Below is a small trained network, with its code and all its weights. Each question gives an input and a target symbol and asks what happens when units are switched off, that is, made to give their printed mean instead of their output.

import numpy as np


def w(rows, s, z=0):
    codes = np.array(rows[::2]) - 128.0
    scale = np.full(codes.shape[1], s)
    scale[-1] = z or s
    return codes * scale


def norm(h):
    return h / np.sqrt((h * h).mean(-1, keepdims=True) + 1e-5)


def f(y):
    return np.maximum(y, 0)


def softmax(a):
    e = np.exp(a - a.max(-1, keepdims=True))
    return e / e.sum(-1, keepdims=True)


def log_softmax(a):
    a = a - a.max(-1, keepdims=True)
    return a - np.log(np.exp(a).sum(-1, keepdims=True))


def net(x, mask):
    ids = ['βγεηπφω'.index(c) for c in x.split()]
    T = len(ids)
    res = E[ids] + P[:T]
    u = 0
    for l in range(2):
        q, k, v = (norm(res) @ M[l].T for M in (Q, K, V))
        z = softmax(np.where(np.tri(T) > 0, q @ k.T / 2**0.5, -1e9)) @ v
        res = res + np.where(mask[u], z, O[l][:, -1]) @ O[l][:, :-1]
        u += 1
        y = f(norm(res) @ A[l][:, :-1].T + A[l][:, -1])
        res = res + np.where(mask[u : u + 12], y, B[l][:, -1]) @ B[l][:, :-1]
        u += 12
    return log_softmax(norm(res)[-1] @ U[:, :-1].T + U[:, -1])


Q, K, V, O, A, B = {}, {}, {}, {}, {}, {}
E = w([
[178,113,91,115],'β',
[186,180,158,153],'γ',
[144,156,31,122],'ε',
[146,140,70,121],'η',
[156,73,141,149],'π',
[253,54,199,97],'φ',
[115,180,148,167],'ω',
],0.026)
P = w([
[2,95,190,183],'0',
[153,135,72,214],'1',
[136,162,103,173],'2',
[136,165,100,167],'3',
[137,165,100,157],'4',
[131,170,109,151],'5',
[128,161,99,148],'6',
[135,168,100,151],'7',
],0.0081)
Q[0] = w([
[186,1,62,114],'0.h1',
[79,69,170,251],'0.h1',
],0.027)
K[0] = w([
[164,8,134,30],'0.h1',
[5,23,171,174],'0.h1',
],0.024)
V[0] = w([
[3,100,218,105],'0.h1',
[45,215,87,226],'0.h1',
],0.012)
O[0] = w([
[46,66,245,190,2],'0.h1',
[38,114,207,1,131],'0.h1',
],0.0098,0.0077)
A[0] = w([
[94,214,69,149,193],'0.n1',
[110,150,171,90,87],'0.n2',
[140,38,157,130,3],'0.n3',
[179,65,162,131,98],'0.n4',
[129,136,168,111,88],'0.n5',
[105,123,164,154,86],'0.n6',
[217,220,243,92,62],'0.n7',
[2,166,77,122,122],'0.n8',
[149,147,181,128,166],'0.n9',
[194,81,154,75,156],'0.n10',
[100,86,157,140,152],'0.n11',
[88,82,171,123,155],'0.n12',
],0.026,0.0042)
B[0] = w([
[103,116,12,159,255],'0.n1',
[108,124,187,146,199],'0.n2',
[157,55,88,65,180],'0.n3',
[191,186,169,152,208],'0.n4',
[130,144,148,167,165],'0.n5',
[131,104,155,152,177],'0.n6',
[192,64,163,252,223],'0.n7',
[227,137,218,44,207],'0.n8',
[127,123,111,175,178],'0.n9',
[186,150,165,118,188],'0.n10',
[146,95,167,124,194],'0.n11',
[149,85,189,149,219],'0.n12',
],0.036,0.0095)
Q[1] = w([
[192,196,3,109],'1.h1',
[145,189,124,192],'1.h1',
],0.035)
K[1] = w([
[57,104,251,29],'1.h1',
[90,240,200,27],'1.h1',
],0.025)
V[1] = w([
[14,231,230,29],'1.h1',
[8,183,166,224],'1.h1',
],0.015)
O[1] = w([
[195,30,203,108,5],'1.h1',
[248,162,226,136,23],'1.h1',
],0.014,0.013)
A[1] = w([
[119,191,187,138,4],'1.n1',
[116,117,93,170,177],'1.n2',
[102,145,89,91,130],'1.n3',
[117,44,138,163,171],'1.n4',
[121,135,137,123,16],'1.n5',
[84,67,94,44,53],'1.n6',
[108,140,121,117,56],'1.n7',
[32,77,112,186,68],'1.n8',
[112,206,102,115,44],'1.n9',
[134,173,129,139,113],'1.n10',
[120,64,149,51,120],'1.n11',
[141,90,252,124,213],'1.n12',
],0.029,0.0019)
B[1] = w([
[156,100,110,83,153],'1.n1',
[98,118,148,105,183],'1.n2',
[141,107,88,136,164],'1.n3',
[158,135,92,93,191],'1.n4',
[135,130,134,123,128],'1.n5',
[138,195,108,78,146],'1.n6',
[137,139,121,133,132],'1.n7',
[156,102,172,210,150],'1.n8',
[114,138,142,83,158],'1.n9',
[118,135,135,145,143],'1.n10',
[96,172,155,154,150],'1.n11',
[101,105,254,146,251],'1.n12',
],0.068,0.02)
U = w([
[64,139,141,180,89],'β',
[220,156,144,150,53],'γ',
[135,205,175,79,28],'ε',
[115,76,215,57,247],'η',
[99,115,136,80,137],'π',
[118,10,119,164,3],'φ',
[187,27,132,35,38],'ω',
],0.011,0.0044)

Each question gives the input, a string of symbols that net reads in full, and the target symbol t.
The units are the heads (2 rows each of Q, K, V and O) and the neurons (one row each of A and B). Each row of codes is followed by its name. A weight is (code - 128) times the scale printed after its matrix; where a second scale follows, it is the last column's (O, A, B and U).
mask holds one flag per unit, layer by layer, with each layer's heads first. A switched-off unit (its flag False) gives its mean, the last column of its rows in O or B, instead of its output. The means were averaged over made-up inputs and are rounded, as every weight is.
A unit's drop is (log p(t) with every unit on - log p(t) with that unit switched off) / (log p(t) with every unit on - log p(t) with every unit switched off).
top k neurons: the k neurons with the biggest drops, biggest first
top k neurons in layer l: the k neurons of layer l with the biggest drops, biggest first
drop when u is switched off: that unit's drop, to one decimal
input ε π π γ π, target φ: top neuron in layer 1 => 1.n12
input π ω π φ η, target φ: top 3 neurons => 0.n8, 1.n8, 0.n1
input π ε β β π β, target π: top 3 neurons => 0.n7, 1.n12, 1.n9
input ω φ φ β, target φ: top 2 neurons => 0.n8, 1.n12
input ω π ω π η π π, target γ: top 3 neurons in layer 0 => 0.n12, 0.n8, 0.n3
input β β β π π, target π: top 3 neurons in layer 1 => 1.n12, 1.n9, 1.n2
input ω π π π, target γ: top 2 neurons => 1.n12, 0.n12
input γ η β π π ω π, target ε: top 4 neurons => 0.n7, 0.n12, 1.n12, 0.n11
input β π π π, target π: top 2 neurons => 1.n12, 0.n7
input ω φ β, target φ: top 2 neurons in layer 1 => 1.n12, 1.n4
input φ β β π π, target β: top 2 neurons => 0.n8, 1.n12
input φ ω β ω π, target β: top 2 neurons in layer 1 => 1.n4, 1.n12
input π η ε π ε π π η, target π: drop when 0.n3 is switched off => 0.1
input γ η π φ π ω γ π, target ε: drop when 0.n7 is switched off => 1.2
input ε φ ε π η π, target φ: drop when 0.n8 is switched off => 1.8
input π γ β η γ φ, target γ: top neuron => 1.n12
